Below is a small trained network, with its code and all its weights. Each question gives an input and a target symbol and asks what happens when units are switched off, that is, made to give their printed mean instead of their output.

import numpy as np


def w(rows, s, z=0):
    codes = np.array(rows[::2]) - 128.0
    scale = np.full(codes.shape[1], s)
    scale[-1] = z or s
    return codes * scale


def norm(h):
    return h / np.sqrt((h * h).mean(-1, keepdims=True) + 1e-5)


def f(y):
    return y / 2 * (1 + np.tanh(0.7978845608 * (y + 0.044715 * y**3)))


def softmax(a):
    e = np.exp(a - a.max(-1, keepdims=True))
    return e / e.sum(-1, keepdims=True)


def log_softmax(a):
    a = a - a.max(-1, keepdims=True)
    return a - np.log(np.exp(a).sum(-1, keepdims=True))


def net(x, mask):
    ids = ['ΘΛΠΦΩαβγεζηξστψ'.index(c) for c in x.split()]
    T = len(ids)
    res = E[ids] + P[:T]
    u = 0
    for l in range(2):
        q, k, v = (norm(res) @ M[l].T for M in (Q, K, V))
        z = softmax(np.where(np.tri(T) > 0, q @ k.T / 3**0.5, -1e9)) @ v
        res = res + np.where(mask[u], z, O[l][:, -1]) @ O[l][:, :-1]
        u += 1
        y = f(norm(res) @ A[l][:, :-1].T + A[l][:, -1])
        res = res + np.where(mask[u : u + 8], y, B[l][:, -1]) @ B[l][:, :-1]
        u += 8
    return log_softmax(norm(res)[-1] @ U[:, :-1].T + U[:, -1])


Q, K, V, O, A, B = {}, {}, {}, {}, {}, {}
E = w([
[143,129,114,152],'Θ',
[165,193,92,175],'Λ',
[187,193,176,104],'Π',
[170,112,254,173],'Φ',
[99,142,91,222],'Ω',
[50,116,123,144],'α',
[81,186,93,129],'β',
[196,113,121,159],'γ',
[124,146,70,126],'ε',
[212,109,120,182],'ζ',
[86,99,137,3],'η',
[191,99,111,99],'ξ',
[196,73,116,138],'σ',
[183,178,57,63],'τ',
[116,155,135,73],'ψ',
],0.026)
P = w([
[161,254,178,226],'0',
[96,184,187,174],'1',
[96,156,178,155],'2',
[97,145,160,142],'3',
[89,117,149,126],'4',
[86,90,142,111],'5',
[80,80,130,110],'6',
[86,72,127,99],'7',
[78,67,125,92],'8',
],0.0052)
Q[0] = w([
[38,167,2,87],'L0H0',
[124,135,60,216],'L0H0',
[151,231,17,122],'L0H0',
],0.0079)
K[0] = w([
[76,214,149,76],'L0H0',
[138,125,3,157],'L0H0',
[175,167,200,35],'L0H0',
],0.0047)
V[0] = w([
[175,125,187,212],'L0H0',
[101,151,140,120],'L0H0',
[57,74,255,86],'L0H0',
],0.0041)
O[0] = w([
[167,223,122,220,157],'L0H0',
[197,126,155,253,125],'L0H0',
[83,98,110,103,4],'L0H0',
],0.0059,0.0024)
A[0] = w([
[38,150,176,147,84],'L0N0',
[161,166,93,79,56],'L0N1',
[163,203,177,8,74],'L0N2',
[120,70,240,122,252],'L0N3',
[79,171,171,72,160],'L0N4',
[103,126,120,95,61],'L0N5',
[122,149,118,121,99],'L0N6',
[111,110,52,180,87],'L0N7',
],0.013,0.0034)
B[0] = w([
[188,139,77,186,168],'L0N0',
[129,143,47,158,185],'L0N1',
[254,137,134,152,255],'L0N2',
[37,183,152,153,204],'L0N3',
[238,144,167,174,195],'L0N4',
[166,133,137,101,126],'L0N5',
[103,170,79,121,134],'L0N6',
[106,157,178,144,192],'L0N7',
],0.009,0.0054)
Q[1] = w([
[110,129,43,86],'L1H0',
[168,176,2,175],'L1H0',
[125,168,60,144],'L1H0',
],0.0085)
K[1] = w([
[121,95,128,22],'L1H0',
[215,60,30,72],'L1H0',
[184,1,69,29],'L1H0',
],0.0065)
V[1] = w([
[143,31,181,99],'L1H0',
[167,105,255,199],'L1H0',
[108,62,123,94],'L1H0',
],0.0087)
O[1] = w([
[228,199,59,132,24],'L1H0',
[71,29,180,126,213],'L1H0',
[111,238,84,253,2],'L1H0',
],0.0064,0.0049)
A[1] = w([
[129,246,137,128,116],'L1N0',
[60,172,73,188,123],'L1N1',
[115,16,128,136,129],'L1N2',
[69,145,162,64,253],'L1N3',
[119,105,64,119,57],'L1N4',
[213,118,103,80,254],'L1N5',
[201,87,82,68,183],'L1N6',
[171,73,105,207,60],'L1N7',
],0.011,0.0035)
B[1] = w([
[168,83,137,95,182],'L1N0',
[69,119,105,120,201],'L1N1',
[174,153,51,138,195],'L1N2',
[126,248,102,146,166],'L1N3',
[172,115,108,140,121],'L1N4',
[50,115,138,138,255],'L1N5',
[100,86,137,108,223],'L1N6',
[156,103,83,125,168],'L1N7',
],0.014,0.0065)
U = w([
[124,120,135,125,133],'Θ',
[207,203,84,191,145],'Λ',
[74,188,115,92,205],'Π',
[89,127,169,13,161],'Φ',
[196,55,76,212,128],'Ω',
[201,128,73,36,165],'α',
[101,104,126,119,103],'β',
[60,93,114,251,41],'γ',
[120,112,123,125,45],'ε',
[225,138,189,107,253],'ζ',
[95,128,197,176,190],'η',
[106,108,129,120,117],'ξ',
[138,122,96,131,96],'σ',
[97,38,118,77,143],'τ',
[125,118,135,132,107],'ψ',
],0.018,0.0049)

Each question gives the input, a string of symbols that net reads in full, and the target symbol t.
The units are the heads (3 rows each of Q, K, V and O) and the neurons (one row each of A and B). Each row of codes is followed by its name. A weight is (code - 128) times the scale printed after its matrix; where a second scale follows, it is the last column's (O, A, B and U).
mask holds one flag per unit, layer by layer, with each layer's heads first. A switched-off unit (its flag False) gives its mean, the last column of its rows in O or B, instead of its output. The means were averaged over made-up inputs and are rounded, as every weight is.
A unit's drop is (log p(t) with every unit on - log p(t) with that unit switched off) / (log p(t) with every unit on - log p(t) with every unit switched off).
The circuit of an input: a set's keep is (log p(t) with only the set's units on - log p(t) with every unit switched off) / (log p(t) with every unit on - log p(t) with every unit switched off). Starting from the 12 units with the biggest drops (on a tie, the unit counted first), units are removed one at a time, each time the one whose removal leaves the highest keep (on an exact tie, the one counted first), for as long as the keep stays at least 0.8.
units of the circuit, in order: the units of the circuit, biggest drop first
k most important neurons: the k neurons with the biggest drops, biggest first
top k neurons in layer l: the k neurons of layer l with the biggest drops, biggest first
drop of u: that unit's drop, to one decimal
input Φ Θ β σ Λ, target Ω: units of the circuit, in order : [L1N3]
input Θ ψ Ω β, target τ: top 4 neurons in layer 0 : [L0N0, L0N4, L0N3, L0N2]
input β Π ε Θ ξ ε β, target Λ: units of the circuit, in order : [L0N4, L1N5]
input τ Π τ ξ Ω Θ, target Λ: top 3 neurons in layer 1 : [L1N2, L1N3, L1N5]
input ζ β β Λ, target Π: units of the circuit, in order : [L0N2, L0N4]
input Φ γ ζ τ Λ, target α: units of the circuit, in order : [L1N0, L1N5, L0N2, L0N0]
input β Ω Λ, target Π: 4 most important neurons : [L0N2, L0N4, L0N0, L1N3]
input Φ Λ Θ ψ α ψ β ε, target Π: units of the circuit, in order : [L1N3, L0N7, L0N0]
input ε σ β, target Ω: top 3 neurons in layer 0 : [L0N0, L0N4, L0N3]
input τ Π Θ ε, target Π: top 2 neurons in layer 0 : [L0N2, L0N7]
input ε Φ Λ, target Φ: top 3 neurons in layer 0 : [L0N2, L0N4, L0N3]
input τ ε τ Π β, target α: 3 most important neurons : [L1N0, L1N5, L0N4]
input Π ε ε Λ, target Φ: top 3 neurons in layer 0 : [L0N2, L0N4, L0N0]
input Φ σ Λ, target Ω: most important neuron : [L1N5]
input τ α η ζ α α ξ Π β, target Λ: 3 most important neurons : [L0N4, L0N0, L1N6]
input ζ η α Θ, target Λ: top 3 neurons in layer 1 : [L1N2, L1N5, L1N3]
input ε ε β, target Φ: top 2 neurons in layer 0 : [L0N2, L0N4]
input σ Ω Θ σ σ ε ψ γ β, target τ: top 4 neurons in layer 1 : [L1N0, L1N1, L1N3, L1N2]
input τ Π Ω ψ ψ Λ, target τ: top 3 neurons in layer 0 : [L0N3, L0N2, L0N4]
input ε Π τ Π Λ, target α: top 3 neurons in layer 0 : [L0N3, L0N2, L0N4]
input ξ Π γ ζ ψ Λ, target τ: most important neuron : [L0N2]
input ε Θ ψ, target ζ: top 2 neurons in layer 0 : [L0N4, L0N2]
input Λ β ξ ε τ ε β, target α: drop of L0N7 : 0.0
input β ζ Θ ξ, target τ: drop of L1H0 : 0.0
input β Π ψ η ξ, target τ: drop of L1N5 : 0.3
